Below are the code and all the weights of a small trained network. Each question names an input and a class and asks about switching units off, where a switched-off unit gives its printed mean instead of its output.

import numpy as np


def w(rows, s, z=0):
    codes = np.array(rows[::2]) - 128.0
    scale = np.full(codes.shape[1], s)
    scale[-1] = z or s
    return codes * scale


def norm(h):
    return h / np.sqrt((h * h).mean(-1, keepdims=True) + 1e-5)


def f(y):
    return y / 2 * (1 + np.tanh(0.7978845608 * (y + 0.044715 * y**3)))


def log_softmax(a):
    a = a - a.max(-1, keepdims=True)
    return a - np.log(np.exp(a).sum(-1, keepdims=True))


def net(x, mask):
    res = np.array(x, float).reshape(1, 4) / 4 @ E
    u = 0
    for l in range(4):
        y = f(norm(res) @ A[l][:, :-1].T + A[l][:, -1])
        res = res + np.where(mask[u : u + 13], y, B[l][:, -1]) @ B[l][:, :-1]
        u += 13
    return log_softmax(norm(res)[-1] @ U[:, :-1].T + U[:, -1])


A, B = {}, {}
E = w([
[73,133,158,102,65,101,143,234,106,115,149,38],'x0',
[79,136,20,172,88,63,254,102,151,220,83,186],'x1',
[185,60,115,14,111,136,155,22,76,172,78,62],'x2',
[76,186,88,124,86,97,25,70,47,104,116,87],'x3',
],0.0073)
A[0] = w([
[172,66,15,143,148,125,98,125,85,139,108,55,126],'L0N0',
[91,123,64,106,206,88,225,184,119,202,100,118,69],'L0N1',
[94,91,150,85,62,229,118,196,124,126,185,99,64],'L0N2',
[184,48,13,164,93,162,138,99,114,137,232,32,4],'L0N3',
[107,120,180,129,94,179,162,87,63,170,107,101,155],'L0N4',
[187,96,149,35,186,144,93,144,161,190,65,48,87],'L0N5',
[211,95,132,93,185,86,253,182,164,71,163,137,84],'L0N6',
[94,173,86,236,143,126,187,72,144,136,42,115,203],'L0N7',
[140,205,109,90,91,81,177,138,97,77,220,76,125],'L0N8',
[201,85,188,150,108,25,166,56,139,132,113,53,99],'L0N9',
[108,93,129,239,100,142,77,176,149,81,124,150,139],'L0N10',
[41,139,188,133,39,151,210,158,101,201,113,94,40],'L0N11',
[98,46,125,206,205,119,66,198,156,137,176,143,139],'L0N12',
],0.0052,0.0026)
B[0] = w([
[67,141,188,126,81,148,125,157,135,145,152,169,171],'L0N0',
[123,48,106,147,141,156,121,153,112,142,191,117,207],'L0N1',
[146,113,53,146,174,153,160,120,108,163,123,115,188],'L0N2',
[167,181,139,104,133,111,167,142,138,178,196,192,124],'L0N3',
[41,153,135,159,94,117,147,141,187,117,177,178,169],'L0N4',
[95,95,117,118,88,146,114,135,117,154,181,153,222],'L0N5',
[91,153,255,157,116,49,28,88,106,155,26,85,225],'L0N6',
[127,98,149,131,131,160,104,117,107,42,146,120,252],'L0N7',
[138,123,98,151,183,208,116,88,140,135,61,138,173],'L0N8',
[122,161,98,57,60,147,109,135,155,74,211,165,174],'L0N9',
[40,96,108,27,52,136,146,124,143,163,181,165,243],'L0N10',
[131,138,121,149,183,182,135,115,104,110,106,84,191],'L0N11',
[97,94,96,86,104,144,84,106,150,96,159,138,244],'L0N12',
],0.0064,0.0036)
A[1] = w([
[190,80,199,98,152,115,191,167,243,166,134,111,76],'L1N0',
[46,84,105,137,156,74,255,122,129,105,62,146,78],'L1N1',
[92,141,102,174,210,90,133,172,142,128,191,130,92],'L1N2',
[149,159,165,69,44,166,204,241,51,106,55,101,7],'L1N3',
[147,85,159,59,92,110,111,63,156,179,101,72,26],'L1N4',
[162,174,66,207,114,112,242,131,130,196,126,112,61],'L1N5',
[175,176,117,149,165,152,89,30,196,156,163,179,23],'L1N6',
[185,116,173,94,140,228,80,156,115,87,111,108,63],'L1N7',
[98,251,198,178,105,99,115,122,152,169,173,153,135],'L1N8',
[70,65,139,151,140,217,75,134,116,116,159,123,135],'L1N9',
[52,62,143,130,144,215,121,92,127,152,90,173,160],'L1N10',
[176,53,138,147,97,188,107,65,107,154,80,169,120],'L1N11',
[95,161,101,79,102,146,90,109,112,107,104,140,158],'L1N12',
],0.0059,0.0013)
B[1] = w([
[149,157,121,138,143,66,2,144,71,151,83,194,189],'L1N0',
[156,58,128,93,142,63,67,63,98,96,166,132,189],'L1N1',
[73,154,124,43,141,142,144,111,108,155,161,161,162],'L1N2',
[90,154,113,118,242,143,153,179,100,192,145,108,163],'L1N3',
[155,123,167,81,85,101,184,143,171,143,109,139,187],'L1N4',
[116,101,72,147,134,138,88,61,142,98,150,115,154],'L1N5',
[132,161,82,95,201,129,190,189,92,102,90,78,184],'L1N6',
[166,106,137,192,158,123,121,68,115,96,187,136,202],'L1N7',
[101,109,118,181,86,137,206,160,148,123,90,117,150],'L1N8',
[140,92,136,162,102,160,158,158,139,102,96,130,254],'L1N9',
[130,139,169,140,87,193,106,116,173,109,94,76,222],'L1N10',
[109,145,93,112,137,146,189,141,118,128,119,127,188],'L1N11',
[199,130,150,129,90,141,159,122,104,189,122,153,191],'L1N12',
],0.0076,0.0054)
A[2] = w([
[54,162,114,108,132,184,33,140,105,102,91,108,200],'L2N0',
[132,253,110,149,55,118,86,92,35,136,134,86,90],'L2N1',
[130,85,136,96,106,104,160,135,232,146,141,166,85],'L2N2',
[152,77,58,104,172,91,99,137,60,131,213,102,4],'L2N3',
[125,95,98,23,139,127,153,168,105,179,110,61,108],'L2N4',
[129,115,145,76,116,136,132,154,169,162,243,218,147],'L2N5',
[150,141,80,154,84,238,169,84,164,103,74,173,128],'L2N6',
[160,188,92,156,156,118,105,126,199,73,124,204,53],'L2N7',
[117,184,116,100,93,128,159,120,161,212,186,222,156],'L2N8',
[234,144,105,210,122,116,163,64,210,98,47,32,236],'L2N9',
[142,110,140,121,177,116,86,193,169,146,112,127,104],'L2N10',
[59,148,120,172,186,80,77,200,184,161,189,17,103],'L2N11',
[110,88,57,164,88,59,211,71,87,162,114,155,140],'L2N12',
],0.006,0.0019)
B[2] = w([
[147,128,113,91,129,50,185,84,209,118,82,122,254],'L2N0',
[194,112,149,185,194,63,76,182,143,249,72,254,193],'L2N1',
[142,187,179,107,86,136,137,161,39,134,135,55,163],'L2N2',
[141,136,104,203,141,173,112,96,165,54,117,158,154],'L2N3',
[133,162,119,98,152,205,152,120,162,169,168,210,191],'L2N4',
[147,173,88,116,31,131,139,152,107,126,121,119,201],'L2N5',
[95,57,180,88,185,129,66,206,95,145,90,47,234],'L2N6',
[153,152,51,74,95,177,238,129,75,197,99,146,161],'L2N7',
[165,97,196,89,78,129,132,186,63,42,163,118,169],'L2N8',
[71,145,139,154,94,153,143,227,108,172,147,77,169],'L2N9',
[128,180,156,177,109,108,127,22,84,132,120,219,160],'L2N10',
[183,165,111,67,167,134,176,62,43,151,75,112,196],'L2N11',
[182,136,202,176,147,140,111,65,165,117,195,98,215],'L2N12',
],0.006,0.0043)
A[3] = w([
[159,130,176,190,72,112,138,188,118,192,84,62,108],'L3N0',
[25,195,90,165,110,127,126,186,182,44,66,183,92],'L3N1',
[106,119,20,154,91,91,81,69,161,192,118,52,98],'L3N2',
[81,144,158,127,140,100,178,138,186,78,189,159,58],'L3N3',
[217,131,98,74,191,155,134,137,95,113,104,124,153],'L3N4',
[171,68,154,181,108,136,101,80,192,75,159,82,84],'L3N5',
[127,132,121,103,125,109,156,188,97,211,88,174,97],'L3N6',
[163,114,187,171,141,12,87,142,129,200,71,245,6],'L3N7',
[195,162,123,112,132,167,90,166,132,95,162,81,111],'L3N8',
[148,126,197,167,133,92,137,105,189,159,39,180,88],'L3N9',
[129,107,152,84,164,154,123,53,175,181,86,116,200],'L3N10',
[177,176,219,130,149,154,97,155,145,63,178,95,58],'L3N11',
[96,191,101,107,254,161,174,120,96,140,100,100,87],'L3N12',
],0.0071,0.0021)
B[3] = w([
[98,146,127,178,146,124,131,158,117,117,94,65,172],'L3N0',
[194,160,167,70,91,173,144,81,132,185,167,146,228],'L3N1',
[152,86,144,161,153,87,84,138,135,91,117,140,158],'L3N2',
[164,116,149,91,147,131,137,122,144,115,117,86,139],'L3N3',
[89,141,103,160,120,131,141,107,176,165,119,157,198],'L3N4',
[100,159,114,205,150,87,163,137,98,98,187,118,208],'L3N5',
[181,99,122,130,179,111,150,91,132,20,132,138,195],'L3N6',
[169,170,191,101,187,73,56,182,101,156,71,118,254],'L3N7',
[69,123,114,156,135,61,154,111,139,110,135,139,171],'L3N8',
[95,90,105,96,122,105,75,181,70,156,94,82,203],'L3N9',
[101,217,109,129,128,125,123,217,145,97,133,147,209],'L3N10',
[134,79,68,147,138,78,121,87,113,133,118,145,192],'L3N11',
[60,167,2,149,161,173,149,127,222,226,82,102,191],'L3N12',
],0.0088,0.0059)
U = w([
[175,154,204,114,159,39,34,178,73,160,57,147,135],'0',
[116,59,118,213,131,84,120,57,113,40,214,147,134],'1',
[168,151,198,22,13,187,173,124,147,145,173,172,130],'2',
[79,170,51,139,180,176,152,148,201,183,82,122,128],'3',
[71,84,160,172,75,136,125,240,107,76,94,19,125],'4',
[251,142,110,170,76,127,145,173,187,63,92,55,4],'5',
],0.016,0.03)

Each question gives the input, the list of numbers given to net, and the class t.
The units are the neurons (one row each of A and B). Each row of codes is followed by its name. A weight is (code - 128) times the scale printed after its matrix; where a second scale follows, it is the last column's (A, B and U).
mask holds one flag per neuron, layer by layer. A switched-off neuron (its flag False) gives its mean, the last column of its row in B, instead of its output. The means were averaged over made-up inputs and are rounded, as every weight is.
A unit's drop is (log p(t) with every unit on - log p(t) with that unit switched off) / (log p(t) with every unit on - log p(t) with every unit switched off).
The circuit of an input: a set's keep is (log p(t) with only the set's units on - log p(t) with every unit switched off) / (log p(t) with every unit on - log p(t) with every unit switched off). Starting from the 12 units with the biggest drops (on a tie, the unit counted first), units are removed one at a time, each time the one whose removal leaves the highest keep (on an exact tie, the one counted first), for as long as the keep stays at least 0.8.
units of the circuit, in order: the units of the circuit, biggest drop first
most important unit: the unit with the biggest drop
top k neurons: the k neurons with the biggest drops, biggest first
top k neurons in layer l: the k neurons of layer l with the biggest drops, biggest first
input [7,-4,3,-7], class 0: top 3 neurons => (L1N0; L0N6; L2N10)
input [-3,5,-1,-3], class 1: most important unit => L1N1
input [-5,1,6,-6], class 0: top 2 neurons in layer 1 => (L1N0; L1N2)
input [-2,6,7,-3], class 2: units of the circuit, in order => (L0N9; L1N4)
input [-7,-5,3,-5], class 3: top 2 neurons => (L1N6; L1N11)
input [-8,-3,7,4], class 3: units of the circuit, in order => (L1N6; L1N11; L3N12)
input [8,6,-7,5], class 3: units of the circuit, in order => (L2N11; L0N11; L3N12; L0N8)
input [5,3,-5,-5], class 0: top 3 neurons in layer 1 => (L1N0; L1N1; L1N6)
input [1,6,5,-8], class 0: top 2 neurons => (L0N6; L1N0)
input [-1,7,-8,4], class 2: top 4 neurons => (L3N1; L1N2; L0N7; L1N7)
input [-7,6,6,-8], class 0: top 2 neurons => (L1N0; L0N6)
input [-7,-4,2,6], class 3: top 4 neurons => (L1N6; L0N6; L1N0; L3N12)
input [-2,4,-1,4], class 0: top 3 neurons => (L2N1; L0N7; L1N7)
input [-7,-6,-6,6], class 3: top 2 neurons => (L0N6; L1N6)
input [2,0,-3,-5], class 0: units of the circuit, in order => (L1N0)
input [-5,-7,5,5], class 1: top 2 neurons => (L1N7; L0N6)
input [-7,-7,7,-2], class 1: top 3 neurons => (L1N7; L0N10; L0N5)
input [7,-5,-6,-2], class 3: top 2 neurons => (L2N11; L1N3)
input [3,7,8,-4], class 2: top 2 neurons => (L1N4; L0N9)
input [-5,-5,-1,-2], class 1: units of the circuit, in order => (L1N7)
input [1,7,3,7], class 0: top 3 neurons => (L2N1; L3N7; L0N0)
input [-1,6,-1,-8], class 0: top 2 neurons => (L0N6; L1N0)
input [7,7,3,-4], class 1: top 3 neurons in layer 1 => (L1N1; L1N5; L1N6)
input [6,-4,5,3], class 3: top 3 neurons in layer 0 => (L0N10; L0N12; L0N2)
input [-2,3,-3,-1], class 4: top 2 neurons in layer 0 => (L0N7; L0N1)
input [8,-3,7,-1], class 3: top 2 neurons in layer 0 => (L0N10; L0N12)
input [7,2,-6,-5], class 3: most important unit => L2N11
